Below is a small trained network, with its code and all its weights. Each question gives an input and a class and asks what happens when units are switched off, that is, made to give their printed mean instead of their output.

import numpy as np


def w(rows, s, z=0):
    codes = np.array(rows[::2]) - 128.0
    scale = np.full(codes.shape[1], s)
    scale[-1] = z or s
    return codes * scale


def norm(h):
    return h / np.sqrt((h * h).mean(-1, keepdims=True) + 1e-5)


def f(y):
    return y / 2 * (1 + np.tanh(0.7978845608 * (y + 0.044715 * y**3)))


def log_softmax(a):
    a = a - a.max(-1, keepdims=True)
    return a - np.log(np.exp(a).sum(-1, keepdims=True))


def net(x, mask):
    res = np.array(x, float).reshape(1, 8) / 4 @ E
    u = 0
    for l in range(3):
        y = f(norm(res) @ A[l][:, :-1].T + A[l][:, -1])
        res = res + np.where(mask[u : u + 13], y, B[l][:, -1]) @ B[l][:, :-1]
        u += 13
    return log_softmax(norm(res)[-1] @ U[:, :-1].T + U[:, -1])


A, B = {}, {}
E = w([
[130,128,126,130,125,124],'x0',
[107,125,155,123,198,36],'x1',
[128,127,128,128,127,128],'x2',
[115,53,115,155,159,153],'x3',
[122,100,179,124,95,119],'x4',
[128,127,127,129,126,127],'x5',
[124,84,69,28,103,95],'x6',
[247,112,149,105,151,135],'x7',
],0.014)
A[0] = w([
[145,174,44,137,180,138,15],'0.n1',
[119,78,204,130,70,98,107],'0.n2',
[127,90,99,158,154,137,54],'0.n3',
[212,123,154,105,150,144,2],'0.n4',
[144,159,49,156,177,130,113],'0.n5',
[134,207,187,77,80,114,57],'0.n6',
[118,114,150,131,186,110,133],'0.n7',
[143,209,158,90,103,108,90],'0.n8',
[138,134,158,184,135,146,3],'0.n9',
[126,80,212,122,65,112,48],'0.n10',
[179,115,130,113,149,111,62],'0.n11',
[141,115,82,114,91,135,136],'0.n12',
[118,8,135,160,150,158,57],'0.n13',
],0.014,0.0091)
B[0] = w([
[108,204,107,86,175,215,127],'0.n1',
[112,175,125,73,198,165,202],'0.n2',
[139,167,83,138,139,148,121],'0.n3',
[187,99,171,114,134,141,186],'0.n4',
[123,167,167,69,165,154,187],'0.n5',
[145,138,23,165,183,138,202],'0.n6',
[139,126,138,123,126,81,211],'0.n7',
[139,93,51,186,182,123,213],'0.n8',
[146,166,158,151,126,144,132],'0.n9',
[118,208,138,51,187,207,153],'0.n10',
[135,99,165,131,109,151,159],'0.n11',
[120,110,140,103,133,110,230],'0.n12',
[158,177,3,173,182,127,254],'0.n13',
],0.015,0.0035)
A[1] = w([
[5,114,143,162,80,123,3],'1.n1',
[139,133,179,240,126,126,74],'1.n2',
[29,142,121,135,132,152,57],'1.n3',
[157,173,94,107,64,207,99],'1.n4',
[182,151,208,214,158,154,62],'1.n5',
[103,167,181,221,174,170,58],'1.n6',
[125,64,105,76,115,98,49],'1.n7',
[152,185,77,140,93,111,55],'1.n8',
[25,178,106,127,141,132,87],'1.n9',
[150,107,94,155,70,218,149],'1.n10',
[243,160,136,115,111,111,10],'1.n11',
[132,120,100,136,11,243,29],'1.n12',
[31,193,77,168,42,86,54],'1.n13',
],0.011,0.0061)
B[1] = w([
[196,88,196,118,130,184,164],'1.n1',
[120,141,91,101,40,119,188],'1.n2',
[190,113,158,138,139,189,173],'1.n3',
[108,144,141,108,203,61,219],'1.n4',
[87,155,105,101,33,153,224],'1.n5',
[133,183,79,66,47,135,224],'1.n6',
[115,178,133,131,70,154,161],'1.n7',
[121,112,80,161,155,134,132],'1.n8',
[182,88,170,142,149,182,222],'1.n9',
[121,152,182,150,168,25,253],'1.n10',
[121,43,164,200,158,199,177],'1.n11',
[88,137,168,126,198,7,203],'1.n12',
[149,19,162,187,145,195,208],'1.n13',
],0.012,0.0045)
A[2] = w([
[119,139,186,129,160,12,2],'2.n1',
[140,146,10,209,167,112,47],'2.n2',
[103,107,122,169,122,191,151],'2.n3',
[108,192,146,47,211,243,15],'2.n4',
[93,146,128,113,21,151,69],'2.n5',
[117,131,187,150,165,6,33],'2.n6',
[255,104,146,159,129,165,116],'2.n7',
[149,133,105,159,147,136,46],'2.n8',
[14,110,75,170,156,162,66],'2.n9',
[121,85,112,23,43,136,67],'2.n10',
[112,132,91,166,142,139,66],'2.n11',
[104,87,59,23,59,119,52],'2.n12',
[144,27,31,23,79,100,135],'2.n13',
],0.0094,0.005)
B[2] = w([
[62,122,166,196,134,40,168],'2.n1',
[160,97,57,184,133,130,250],'2.n2',
[214,104,115,66,121,78,165],'2.n3',
[35,150,162,2,151,114,202],'2.n4',
[150,132,109,63,99,70,151],'2.n5',
[84,153,152,221,132,49,185],'2.n6',
[43,10,153,134,99,205,241],'2.n7',
[143,128,123,150,129,158,123],'2.n8',
[193,84,117,130,156,222,155],'2.n9',
[116,170,152,134,62,98,166],'2.n10',
[162,119,111,131,134,124,129],'2.n11',
[131,195,118,172,70,183,174],'2.n12',
[118,194,132,182,24,159,255],'2.n13',
],0.009,0.0046)
U = w([
[164,4,209,138,117,180,253],'0',
[162,120,14,190,162,142,96],'1',
[117,194,125,121,5,117,145],'2',
[101,124,178,175,171,32,94],'3',
[112,174,151,43,190,168,53],'4',
],0.018,0.0022)

Each question gives the input, the list of numbers given to net, and the class t.
The units are the neurons (one row each of A and B). Each row of codes is followed by its name. A weight is (code - 128) times the scale printed after its matrix; where a second scale follows, it is the last column's (A, B and U).
mask holds one flag per neuron, layer by layer. A switched-off neuron (its flag False) gives its mean, the last column of its row in B, instead of its output. The means were averaged over made-up inputs and are rounded, as every weight is.
A unit's drop is (log p(t) with every unit on - log p(t) with that unit switched off) / (log p(t) with every unit on - log p(t) with every unit switched off).
The circuit of an input: a set's keep is (log p(t) with only the set's units on - log p(t) with every unit switched off) / (log p(t) with every unit on - log p(t) with every unit switched off). Starting from the 12 units with the biggest drops (on a tie, the unit counted first), units are removed one at a time, each time the one whose removal leaves the highest keep (on an exact tie, the one counted first), for as long as the keep stays at least 0.8.
units of the circuit, in order: the units of the circuit, biggest drop first
most important unit: the unit with the biggest drop
k most important neurons: the k neurons with the biggest drops, biggest first
top k neurons in layer l: the k neurons of layer l with the biggest drops, biggest first
drop when u is switched off: that unit's drop, to one decimal
input [4,3,8,-4,-1,-3,-5,5], class 0: units of the circuit, in order	[1.n11; 2.n7]
input [-6,-1,4,5,-2,0,-7,-7], class 0: most important unit	1.n13
input [-3,-8,-6,7,1,0,-6,3], class 3: units of the circuit, in order	[1.n10; 1.n12]
input [-2,-3,-8,-6,-8,5,6,1], class 4: 2 most important neurons	[0.n1; 0.n5]
input [7,5,2,-4,2,-3,6,5], class 2: 3 most important neurons	[2.n13; 1.n10; 1.n9]
input [7,3,7,-7,8,-7,-3,-7], class 4: units of the circuit, in order	[0.n2; 0.n10]
input [-6,6,-1,0,-8,-5,6,6], class 4: 3 most important neurons	[0.n5; 1.n10; 0.n1]
input [-6,-1,-3,-2,-1,-2,-7,-7], class 0: units of the circuit, in order	[1.n13; 1.n9]
input [4,7,-3,-8,-2,-1,-2,-1], class 1: units of the circuit, in order	[0.n6; 0.n8]
input [-5,-6,8,0,4,-7,1,-5], class 3: 3 most important neurons	[1.n12; 1.n10; 1.n4]
input [-8,-5,-3,3,-7,6,7,2], class 2: 2 most important neurons	[0.n12; 2.n13]
input [5,-7,2,1,-5,-4,-6,1], class 3: units of the circuit, in order	[1.n12; 1.n10]
input [-8,6,0,4,7,6,1,-7], class 0: units of the circuit, in order	[1.n9; 1.n1]
input [5,2,4,-8,6,-4,4,-1], class 1: units of the circuit, in order	[0.n6]
input [-1,-8,-8,1,7,-6,8,2], class 2: top 2 neurons in layer 2	[2.n13; 2.n12]
input [2,4,-8,-6,2,-3,-4,6], class 0: 4 most important neurons	[2.n7; 0.n4; 0.n13; 1.n11]
input [0,-1,4,-8,1,4,6,-7], class 1: units of the circuit, in order	[0.n6; 0.n8]
input [-8,-6,1,-1,8,-5,-1,-6], class 4: units of the circuit, in order	[0.n10; 0.n2]
input [-3,-8,6,4,-1,8,-7,5], class 3: top 3 neurons in layer 1	[1.n10; 1.n12; 1.n4]
input [-3,1,3,5,0,7,-5,-1], class 1: units of the circuit, in order	[0.n13]
input [-3,2,-6,-5,-3,8,5,-1], class 1: 2 most important neurons	[0.n8; 0.n6]
input [8,-6,6,-7,8,-8,3,1], class 4: 2 most important neurons	[0.n10; 0.n2]
input [0,-8,2,5,-2,-7,8,-6], class 2: 3 most important neurons	[0.n12; 2.n13; 1.n7]
input [0,-8,-1,-8,-3,-8,4,4], class 1: 2 most important neurons	[0.n6; 0.n8]
input [-5,-2,7,5,-3,-7,8,-8], class 0: 2 most important neurons	[1.n13; 1.n6]
input [7,-8,0,6,2,-3,-2,0], class 3: 2 most important neurons	[1.n10; 1.n12]
input [1,-4,-2,-7,2,-8,-4,-5], class 1: units of the circuit, in order	[0.n6]
input [-2,-6,4,2,4,2,2,-4], class 3: drop when 1.n12 is switched off	0.4
input [5,-6,0,2,-2,-2,-3,-8], class 0: drop when 1.n13 is switched off	0.2
input [-7,-8,2,0,8,4,-2,1], class 3: drop when 1.n12 is switched off	0.4
